Each row of numbers stands for one object and depends on some of the facts below. Use the named rows to name the rest.

Named rows:
vibu: [  7  14   5  -9 -15  -6  34 -44 -12  14 -36  34   7 -35  -5  43 -20  -7
 -42 -10  23  41  16  10   4  -9 -24]
daril: [ 25  52  14  26 -15  -8  -3  13  -7  20  -9   9   5 -40 -10  18 -46   5
 -28 -13  14  46   7   8  27 -15 -29]
fludru: [ 24  51  13  21 -12  -9  -3   7  -5  26  -8   8   7 -37 -11  21 -46   5
 -30 -12  15  39   6   7  22 -16 -26]
brasosa: [ 19  53  10  12  -3 -12 -10   1   1  29  -2   9  10 -41 -15  24 -46   5
 -29 -15  17  34   2   0  15 -17 -25]
nutiskos: [ -6  -3  10 -47 -20   0  25 -38   7  36 -38  30  -1 -26 -10  26 -42   7
 -11  -1  21  37  17  24  -8  14 -15]
misik: [ 28  54  -1  -3 -15 -10  41  -5 -10  62 -30  43  -7 -24   1  16 -36 -11
 -51  -5   8  39  20 -13   6   3 -50]
vanok: [ 27  54  -6  -7 -17  -9  35  -3 -11  61 -33  44  -4 -18  -1  22 -27   0
 -52  -3  10  36  26 -16   1   5 -46]
nustevar: [ 20  17  11  13  -5  -4  23  -6 -16  45 -16  29   4 -30   8  27 -31  -1
 -35 -16   9  38  10   1   0 -15 -38]
gruflalu: [ 22  23   5  14  -6  -6  26 -10  -9  43  -9  22   9 -29  12  32 -26  -4
 -36 -12  10  33  13   1  -3 -22 -33]
feflos: [ 26  54  16  20 -16 -10  -8   4 -11  29  -2   2   4 -36 -13  22 -46   9
 -29 -11  17  31   4   7  21 -16 -31]
skede: [ 20  24  10 -12   2  16   6   7  12  42 -25   4  27  -3  -2  41 -11   3
 -25  -1   6  41  29   5 -20   5 -64]
sofis: [ 20  23  11 -40 -10  29  -2 -21  11  60  -4  27  23 -19  -2  21 -42 -11
  -7  -6  -1  43   1  12 -30  -1 -53]
plazur: [  9   7  13  -7 -18  -2  34 -38 -21  13 -32  33   1 -35  -4  33 -21  -5
 -35 -12  27  39  13  10  14   3 -31]
trife: [ 20  16  14  11 -11  -4  20  -9 -20  48 -15  22   3 -28   9  30 -33   1
 -35 -12  10  30  12   2  -2 -17 -41]
zodal: [ 37  60 -29 -17 -34  -2  19 -16 -27  66 -18  78   6 -17  -5  19 -29   2
 -57 -14  13  32   8 -25  -8  -4 -38]
totogor: [ 25  52  13  25 -13  -7  -4  11  -6  22  -8   5   5 -38 -10  19 -46   5
 -30 -12  13  44   6   8  25 -16 -28]
sester: [  3   4  10 -19 -15  -4  27 -37 -11  20 -38  31   4 -29  -9  36 -24   2
 -31  -8  27  36  17  13   6   6 -25]
nefa: [ 12  43  12 -16 -17  -5 -12   1  17  47  -7   6   1 -36 -16  11 -69  12
  -6  -6   7  38   1  21   3 -10 -10]
reskenos: [ 25  53  21  19 -15 -11  -9   1 -13  29   1   1   5 -35 -14  25 -47  11
 -30 -11  16  27   5   6  20 -18 -31]
flugris: [ 23  19  13  21  -8  -1  25   1 -20  40 -20  28   2 -32  11  22 -32  -4
 -35 -17  10  43  11   1   4 -13 -43]
zuguplun: [ -8  21  32  -9 -20  -7  22 -62 -25  18 -59  25  -5 -47 -14  62 -38  -5
 -52  -5  10  41  20  12  -4 -27 -39]

How the objects are related:
ζ b <- zuguplun,plazur,nutiskos,lezem,bregrutrik,nagrik,vibu,skolir,kligru,bretin,sester,drusistan,flatram,flosek
ζ a <- banuklam,vufil,zokla,miza,flostu,klivol,drosak,bristu,nefa,gratrus,drezi,flotapli,feflos,trofe,totogor,drusepir,plofa,reskenos,zapen,renetur,grivudro,mesin,flagregi,meflom,grigon,klagre,brasosa,lodil,fludru,pivem,feklo,sokobom,liklaba,daril,lutuk,miflor
ζ e <- skegos,tuge
ζ d <- bano,nikles,skede,munir,sofis,plaflol,tustu
ζ c <- pegon,plomol,volel,brudrubil,vanok,zodal,roplibin,misik,datro,gizopan,flefli
raskepin Θ [totogor]
vimubim Θ [klivol]
zuguplun Θ [vufil]
banuklam Θ [skede,drusepir]
zokla Θ [fimu,volel,femum]
trozek Θ [bregrutrik,ritrus]
skegos Θ [miflor]
bano Θ [vufil]
miza Θ [trozek,klivol]
klutes Θ [miflor]
plezu Θ [skatus]
drosak Θ [lezem]
nefa Θ [plomol]
kalik Θ [bristu]
nutiskos Θ [plomol]
lezem Θ [vufil,sokobom]
guskis Θ [banuklam]
plomol Θ [branur]
bregrutrik Θ [sofis]
skede Θ [nutiskos,lutuk]
gratrus Θ [vufil]
gaplil Θ [drosak]
fimu Θ [roplibin]
munir Θ [daril]
drezi Θ [luzim,branur]
flotapli Θ [roplibin]
nustevar Θ [grigon]
feflos Θ [drusistan,kligru,datro]
trofe Θ [fimu]
trife Θ [mesin,plaflol,plofa]
gruflalu Θ [flagregi]
nagrik Θ [liklaba]
vibu Θ [klagre,lezem]
tuge Θ [sokobom]
sofis Θ [plomol]
drusepir Θ [flostu]
vanok Θ [flostu,zodal,plofa]
zodal Θ [bregrutrik]
roplibin Θ [netar]
femum Θ [pivem]
reskenos Θ [kligru]
skolir Θ [plomol,brudrubil]
ritrus Θ [tustu]
konuk Θ [feklo]
zapen Θ [zuguplun]
misik Θ [liklaba]
kligru Θ [volel]
renetur Θ [nefa]
grivudro Θ [klutes,miflor]
mesin Θ [flosek,zuguplun,trofe]
flagregi Θ [drezi]
plaflol Θ [plomol,volel,skezik]
meflom Θ [pivem,sofis]
bretin Θ [bregrutrik,sokobom]
klagre Θ [drezi]
plomom Θ [bristu]
brasosa Θ [meflom]
lodil Θ [bregrutrik]
pivem Θ [tustu]
skezik Θ [plomol,vufil,nikles]
figek Θ [drusepir]
gizopan Θ [skede]
desur Θ [flostu]
flefli Θ [kalik,daril]
sokobom Θ [netar]
sester Θ [nutiskos]
drusistan Θ [flugris]
skatus Θ [trozek]
flatram Θ [zegrastu]
flosek Θ [branur]
miflor Θ [roplibin,netar]

Which object is each row?
No name comes twice in this set of rows, the named rows included.
[  3   4  12 -29 -20   1  30 -42  -9  26 -32  33   0 -34  -6  29 -35  -2
 -22  -8  23  39  12  19   3   7 -22] : skolir
[  8  63  25  21 -15 -10 -11 -10  -9  24 -37   4   0 -51 -20  42 -64   4
 -41  -9  -2  53  10  11  10 -40 -31] : vufil
[ -2  50  22   8  28 -26 -14  -2  19  30   9   8  15 -68 -19  19 -47 -16
 -27 -29  31  39  -8 -25  11 -11 -39] : pivem
[ 30  53  17  -2 -24  -8  41  -9 -26  65 -22  32 -19 -26   2  14 -41  -8
 -46  -4   9  29  19 -10  12   6 -59] : volel
[  3  17  20   4  18 -16  14 -13  -3  49  -3  25   8 -47   4  28 -33 -14
 -35 -22  22  31   2 -20  -7 -11 -49] : femum
[ 16  11 -17 -33 -37   6   2 -53 -32  24 -15  79  17 -30 -11  33 -19   4
 -38 -23  35  32  -5  -5  -7  -3 -18] : bregrutrik
[ 30  57  -6   9 -23  -5 -24  -3 -15  29   3  33  16 -33 -15  24 -41  14
 -34 -19  19  32  -5  -1  11 -24 -18] : lodil
[ 22  50  12  23 -11  -9  -4  15  -3  23 -13   6   7 -36 -12  23 -44   9
 -28 -12  17  43  11   7  22 -13 -27] : lutuk
[ -4  18   5  -7 -11  -1  22 -55 -14  10 -72  43   5 -45 -16  57 -35  -9
 -56 -12   6  56  15  16  -1 -27 -23] : lezem
[  8  17  11  10  12 -11  14 -10  -7  45  -7  39  12 -49   5  24 -29 -14
 -35 -27  21  40   0 -21  -4 -12 -45] : ritrus
[ 21  50   6  23 -13 -11  -6  23  -1  23 -16   0  10 -26 -14  29 -34  22
 -31  -8  20  41  19   4  19  -9 -27] : flostu
[ 17  20   7  15  -5  -5  20  -7 -12  44 -21  31   6 -32   6  32 -32   0
 -39 -14   9  38  11  -1  -2 -20 -34] : gaplil
[ 12  60  19  19 -13 -10 -13  -8  -6  27 -28   5   3 -47 -19  39 -59   6
 -40 -10   2  44   7   9   9 -36 -28] : gratrus

Now the same objects, written a new way:
Some objects and their rows:
klagre: [  2  -7  24 -23   7 -33   1  10  -4  -3  29   2  -6  37 -19 -36  19  -9
  20  12   5   6   2  -9  17  16  45 -20   6  28   8 -30 -10  -3 -12 -15
  25  -6  -2  12   8  -2 -16 -10]
klutes: [ 19   2   0  -5 -12  -9  -6   6  15  20  14 -23 -25  -5  11   9  14   7
   3  17   2  15   1  11  14   2  10  -4  -8 -40  17 -13  18 -10  29  37
  19  -8 -39  13 -11  18  29 -10]
miza: [ -4 -14  27 -27  19 -24  18  10  14 -16  12  -9  12   6   5 -19  14 -21
   4   4  -7  17  -2 -17  -4  16  50 -43  11  12   6  -6 -19  16 -12  10
  -5 -12  12  23  18  -2  -4   2]
raskepin: [ 16 -10  -5 -14   9  -8   2  12   6   7  17 -19 -16 -10   3  -4   0   5
   5  13   9   6   5  36   3   4  15  -4 -10 -10  17  -4  -4  -5  14  15
 -10 -14 -41  12 -19  29  22  -1]
mesin: [ -5  -5  23 -19   7 -41  10  -8   5   1  32 -10 -17  35  -7 -31  -1  -6
  12  14   6  12  -9 -20  14  19  36 -33  14  32  27 -35  -5  13   5 -15
  20 -11  14  18   6 -11  -7 -11]
zuguplun: [-12  32 -22  26 -11   7   7  -1 -18   7 -13 -16   6  -1 -24 -21  -3  15
   5 -18  10 -14   7  38  17  33   3   5  12 -23  49   4  48  17  29 -14
  21 -16 -26 -21 -13  -3  -4 -43]
trofe: [-10  -2  26 -12   3 -39   3  -3   8  -3  32 -12 -18  29   5 -23   8  -6
  10  14   3  14  -9 -21  13  17  42 -30  14  19  18 -35   0   3   9  -7
  23  -1  10  14  12 -16  -6 -17]
flosek: [ -7  30 -15  26   0   8  11   0 -22   7 -17 -11   9   2 -18 -29 -11  15
  -2 -16  10 -15   3  40  18  30  -7   9   5 -24  49  21  40   8  31 -19
  13 -21 -31 -17  -9   6  -4 -43]
roplibin: [ 28   6   0  14  -4   4 -11  -9  -1  -6   3 -23 -35 -14   5  28  30   5
 -18  52 -15 -16  -3 -14 -32  16 -18 -23 -30 -33  13 -42 -20  15  44  25
  33  10 -69 -14  -2 -23  16   4]
netar: [  8   8 -11   6 -18  -3 -11  13  15  17  21 -20 -21  -3  14  13  29   9
   5  16  -4  13  13  11  19  -2  10 -12  -9 -38  13 -22  29 -23  26  29
  30   1 -41   7 -12   7  13 -13]
flatram: [  3  19  -5  17   9   2   3   0 -19  -6 -22 -16  15 -15 -18 -22  -6  11
   0 -18   8 -10   0  51   3  34  14  24  11 -39  43  31  29  15  23   8
 -10 -17 -39 -13  -8  10  13 -40]
bretin: [  2  25 -13  14  -5  15  18  -2 -13  17 -35 -19  27 -17 -19 -15   1   3
  -5 -21  -4  -6   1  34  12  37   7   0  12 -42  45  26  41  29  29  10
  10 -24 -21  -7   1   8   8 -36]
zokla: [-11 -11  38 -18  11 -44  15  -2  17   3  23 -16 -23  26  13 -30  -1  -6
   5  17   1  16 -22 -25   2  20  37 -30  10  17  25 -16 -10  15  15   6
   4 -18  12  20  18 -15   7 -16]
lezem: [  1  31 -19  16 -14  10   5   8 -16  15 -25 -12  16  -6 -33 -19   8   9
   7 -17   2 -15   5  42  19  34   5   9  14 -37  45   3  51  19  25   0
  22 -14 -32 -16 -12   6  -1 -42]
ritrus: [  0  -6 -14  -5   0  10  15  23  20   7   5 -25  -3 -17  25   7  11  -6
  -7  10  -3  10  17  15   9  -8   5 -36 -12 -24   5   9   4   1   8  11
  -5 -17 -32  15  -6  18   9   3]
sester: [  1  25  -6  22  19   3   8 -17 -36  -3 -19  -9  10   0  -8 -22 -18  20
  -9 -21   2 -13   6  39  19  33  -7  14   9 -27  51  44  19   2  34 -14
   1 -26 -30  -6  -4  15   3 -33]
gizopan: [ 40   0  -2   8  25   1  -8 -33 -28 -22   5 -16 -28 -11  -4  20  -3   9
 -24  46 -13 -25   9   5 -35  19 -27 -21 -26  -6  23 -10 -62  21  35  -6
  10  -5 -56   0 -14  -1   8  25]
feklo: [ -5 -11  24 -12  18 -40 -11   5   2 -29  34  -9  -6  20   2 -20  16  -5
  15   9   5  12   2  -1   4  14  59 -18  11  17   9 -23 -16 -16 -13   4
  -1   3  -8   7   9 -10  -6  -8]
konuk: [ 16 -11  -6 -11   6  -6   0  10   8   6  15 -20 -14  -9   1  -5  -2   2
   5  13   8   1   8  33   2   2  13  -3 -10 -13  13  -5  -4  -3  12  16
 -12 -14 -39  11 -18  28  21   2]
plofa: [-12   0  12  -2  10 -34  -2 -10   0 -22  38 -17 -12  20   7 -10   9  -1
   4   2  -3  13   8 -14  13  11  44 -47  26  30  22 -34  -5  -7  -7 -12
  16   3  21  11   4 -19 -19  -4]
luzim: [ 11  -2 -14  -6  -3   3  -2  18  -2   9  24  -9 -16   4  -1 -11  12   4
  10  13   9  -8  19  24  22  -4  -1  -3 -17  -9   7  -4   5 -21  10 -12
  17  -7 -45   4 -20  26  -1  -4]

Rows to name:
No name comes twice in this set of rows, the named rows included.
[ 19 -13  -8 -17   2  -3   5  15   1  17  19  -6 -14   5 -10 -17   3   2
   8  17  11  -5   7  27  14   3   0  -4 -21  -4  14   0  -3  -4  11  -4
  12 -19 -44  12 -18  38  14  -2] : gruflalu
[ 27  -4  -5   5  14   1 -10  -7  -5 -24   3 -21 -26 -21  -6  21  15   1
 -18  49  -7 -28   2   6 -43  17 -15 -22 -28 -17   7 -26 -37  25  20   1
   5   4 -70 -13 -11  -5  10  16] : pegon
[ 36 -14  -2  -4  19   1  -9  -2 -12 -23   0 -20 -23 -24 -15   8  15   1
 -13  50 -12 -31  -1  16 -50  18  -7 -15 -30  -8   4 -25 -50  26  23  13
  -5  -1 -71 -13 -10  -2  14  18] : misik
[ 14  -3  24 -13  34 -42  -8 -31 -19 -24  36 -11  -7  25  -1 -14  -9   4
   2  -3  -7  16   7  -3   8  18  45 -28  25  28  28 -11 -32 -12   0   3
   7  -6  20  24   4  -2  -8   2] : banuklam
[  4   0 -14  -8  -6  -6  13   2   9  26  17 -20 -19   9   4 -13 -10   4
   1  15   8  -1   4  17  21   2 -13 -20 -12   6  26  -9   6   3  24 -14
  12 -22 -26  12 -18  22   5  -3] : skezik
[-18  -6  25  -5  15 -33  12   5  11 -17  23 -13  -4  19  25 -22  19  -9
   2  11  -3  16   0 -28   7   6  43 -39   6   5   5  -9 -11  -6  -3  -8
   8  -6   2  17  22 -17 -10 -10] : pivem
[ -1   4 -16   9  -3  -1   0  17  -5   7  30 -13 -18  10  11  -6   9   9
   5  17   8  -4  23  14  29  -6  -6 -14 -22  -2   9  -9   9 -30  14 -25
  21  -9 -41   3 -21  18  -6  -8] : branur
[-13  -6  23  -8  12 -27   4  16   8 -29  25 -15   7   8  10 -10  28 -13
   9   1  -8  15  15 -13   2   7  56 -45  12   9  -2 -13 -10 -11 -22   1
   0   2   5  12  15 -12 -19  -5] : klivol
[  5   2  36 -12   1 -41  -8  -4   8  -3  31 -13 -19  28   8 -11  25  -2
  14  13  -5  22  -9 -28  11  21  53 -19  13  -9  13 -30  -2 -10  13  30
  31   7   1  19  17 -22  10 -18] : miflor
[ -3  -5  25 -18  12 -24  15   1   9  -8  15 -14   7  17   3 -14  11 -14
   2   3 -10  17   2 -22   7  15  45 -45  15  17  12 -14 -12  13  -7   0
   8 -11  19  26  18  -5 -10   2] : lodil

Now the same objects, written a new way:
Some objects and their rows:
bretin: [ 14   5 -16  27  -1  -8  39  13   1   8   2   5]
nikles: [-29   1  22  -5 -20  11  31  -3  38  12 -25  17]
plomom: [ 15   1 -13 -27 -10 -19 -18  -9 -26 -31  -6   9]
liklaba: [ -2  -4  -7   1  11   5 -19  -5   1 -10  -2  -5]
miflor: [-14 -17 -14   7  -4  23 -25 -11  -1  -5  23 -17]
netar: [  2 -11 -23 -11 -21   3  -8 -12   1 -25  -1  -5]
skegos: [-14 -16  -2 -41  21  21 -12   8   7   5 -14 -13]
drusepir: [ -9  -5  14  17  17  16   1  -9  -1  15 -10  -5]
zuguplun: [12  6 -6 20  0 -2 35 19 24 -8  9  4]
desur: [  4   1   2  -7  -9  -3  11 -12 -23   4 -23   1]
brudrubil: [  6   9  17 -24  27 -11  17  12  22   8  -3   6]
nutiskos: [ 16  10  11  27  15  -1  56  18  19   9 -15   7]
ritrus: [ 15   4 -11   5 -23 -24  -5  -3 -16 -12  -1   6]
trozek: [ 16   5 -12   6 -23 -27  -5  -3 -17 -10  -6   8]
branur: [  8   6   2  -8 -13 -10  -9   1  16 -27  -6   6]
raskepin: [  9   3 -11 -19 -10  -8  -8  -9 -26 -12 -19   1]
grigon: [ -3  -4  -3   6   8   6 -16  -3   1  -6   5  -4]
bano: [-34  -2  15 -12 -20  15  19  -7  19  15 -23  14]
vanok: [  6   4  18 -20  27  -8  26   5  -5  35  -6  -1]
vimubim: [ 13   6 -12  -7 -18 -19 -10  -6 -24  -9 -11   6]
renetur: [-11   1  10  14   4   7 -28   0  -2   5  20  -6]

Which object is each row?
No name comes twice in this set of rows, the named rows included.
[-18 -16 -14   2  -1  23 -26 -13 -12   7  25 -18] : grivudro
[-19 -15  -9   7  -8  21 -32  -8  -5   4  30 -17] : flotapli
[-14  -6   9  10  -2  18 -22  -2 -18  23  16 -16] : feflos
[  7   6  -9 -21 -13 -10 -14  -2  -2 -27 -17   5] : luzim
[ -1   2  -6  20  -2  -8 -26  -4 -18  10  18  -3] : miza
[ 11   6 -13  12   3  -3  28  15  17  -8   0   4] : lezem
[ 13   1 -11 -15  -8 -11  -6  -6 -14 -21 -20   3] : zegrastu
[-12  -5  15  12  21  16   1 -10  -7  21  -8  -7] : banuklam
[ -1  -9  -3 -28  15   5  11   3  17   6  10  -7] : roplibin
[ -4  -5  -2   4   7   8 -23  -5  -4   0  10  -5] : fludru
[-13  -9 -12   7  -6  13 -30  -6   8 -11  22 -10] : sokobom
[ 14  10  10  24  15  -2  52  16   7  15 -13   6] : sester
[12 10 -1 22  4 -1 37 19 22 -2  6  5] : flosek
[  6  11  23 -18  23 -13  19  15  34   8   1   8] : plomol

